Below are the code and all the weights of a small trained network. Each question names an input and a class and asks about switching units off, where a switched-off unit gives its printed mean instead of its output.

import numpy as np


def w(rows, s, z=0):
    codes = np.array(rows[::2]) - 128.0
    scale = np.full(codes.shape[1], s)
    scale[-1] = z or s
    return codes * scale


def norm(h):
    return h / np.sqrt((h * h).mean(-1, keepdims=True) + 1e-5)


def f(y):
    return np.maximum(y, 0)


def log_softmax(a):
    a = a - a.max(-1, keepdims=True)
    return a - np.log(np.exp(a).sum(-1, keepdims=True))


def net(x, mask):
    res = np.array(x, float).reshape(1, 2) / 4 @ E
    u = 0
    for l in range(2):
        y = f(norm(res) @ A[l][:, :-1].T + A[l][:, -1])
        res = res + np.where(mask[u : u + 11], y, B[l][:, -1]) @ B[l][:, :-1]
        u += 11
    return log_softmax(norm(res)[-1] @ U[:, :-1].T + U[:, -1])


A, B = {}, {}
E = w([
[130,181,49,111],'x0',
[219,254,188,219],'x1',
],0.0087)
A[0] = w([
[100,44,29,78,149],'0.n1',
[177,44,194,145,96],'0.n2',
[178,88,89,184,2],'0.n3',
[109,87,167,79,207],'0.n4',
[232,254,181,41,116],'0.n5',
[129,128,158,161,38],'0.n6',
[76,93,161,29,208],'0.n7',
[111,206,132,86,141],'0.n8',
[28,65,76,43,63],'0.n9',
[178,126,141,246,113],'0.n10',
[105,27,205,101,85],'0.n11',
],0.0073,0.0045)
B[0] = w([
[87,96,206,171,255],'0.n1',
[116,83,112,193,169],'0.n2',
[83,85,152,138,128],'0.n3',
[154,79,117,197,213],'0.n4',
[175,132,138,94,210],'0.n5',
[155,34,219,110,131],'0.n6',
[128,81,143,206,245],'0.n7',
[154,158,73,84,162],'0.n8',
[25,118,254,90,244],'0.n9',
[70,93,162,105,183],'0.n10',
[217,116,107,155,205],'0.n11',
],0.0093,0.0068)
A[1] = w([
[19,97,146,61,252],'1.n1',
[21,49,36,170,232],'1.n2',
[99,54,35,177,144],'1.n3',
[149,88,63,250,70],'1.n4',
[82,102,84,128,81],'1.n5',
[173,137,163,218,90],'1.n6',
[113,171,225,131,52],'1.n7',
[140,232,72,72,154],'1.n8',
[221,95,172,180,66],'1.n9',
[79,132,170,189,118],'1.n10',
[176,62,161,151,22],'1.n11',
],0.011,0.0023)
B[1] = w([
[101,121,254,146,245],'1.n1',
[88,50,157,138,255],'1.n2',
[174,102,167,242,186],'1.n3',
[144,174,43,242,176],'1.n4',
[134,102,163,50,146],'1.n5',
[75,130,129,101,215],'1.n6',
[94,147,149,122,201],'1.n7',
[235,85,75,161,209],'1.n8',
[109,81,183,163,221],'1.n9',
[67,103,94,103,232],'1.n10',
[89,53,111,176,204],'1.n11',
],0.0091,0.0072)
U = w([
[55,155,61,151,2],'0',
[212,129,38,102,253],'1',
[196,174,181,153,137],'2',
[78,128,73,8,2],'3',
[123,183,100,24,2],'4',
[42,29,211,150,254],'5',
[101,77,120,167,119],'6',
[64,189,99,53,2],'7',
],0.011,0.0045)

Each question gives the input, the list of numbers given to net, and the class t.
The units are the neurons (one row each of A and B). Each row of codes is followed by its name. A weight is (code - 128) times the scale printed after its matrix; where a second scale follows, it is the last column's (A, B and U).
mask holds one flag per neuron, layer by layer. A switched-off neuron (its flag False) gives its mean, the last column of its row in B, instead of its output. The means were averaged over made-up inputs and are rounded, as every weight is.
A unit's drop is (log p(t) with every unit on - log p(t) with that unit switched off) / (log p(t) with every unit on - log p(t) with every unit switched off).
unit that matters most: the unit with the biggest drop
k most important neurons: the k neurons with the biggest drops, biggest first
k most important neurons of layer l: the k neurons of layer l with the biggest drops, biggest first
drop of u: that unit's drop, to one decimal
input [5,7], class 1: 2 most important neurons of layer 0 => [0.n1; 0.n9]
input [0,8], class 2: 3 most important neurons => [0.n1; 0.n9; 0.n7]
input [-1,0], class 6: unit that matters most => 1.n4
input [1,2], class 2: 3 most important neurons => [0.n7; 0.n1; 1.n10]
input [0,4], class 2: 3 most important neurons => [0.n7; 0.n1; 0.n4]
input [1,3], class 2: 3 most important neurons => [0.n7; 0.n1; 1.n10]
input [1,4], class 2: 4 most important neurons of layer 0 => [0.n1; 0.n7; 0.n9; 0.n10]
input [0,5], class 2: 2 most important neurons of layer 1 => [1.n2; 1.n1]
input [-6,0], class 6: drop of 0.n11 => 0.1
input [7,8], class 1: drop of 0.n1 => 0.2
input [-2,7], class 2: drop of 1.n1 => 0.3
input [3,4], class 1: 3 most important neurons of layer 0 => [0.n1; 0.n9; 0.n7]
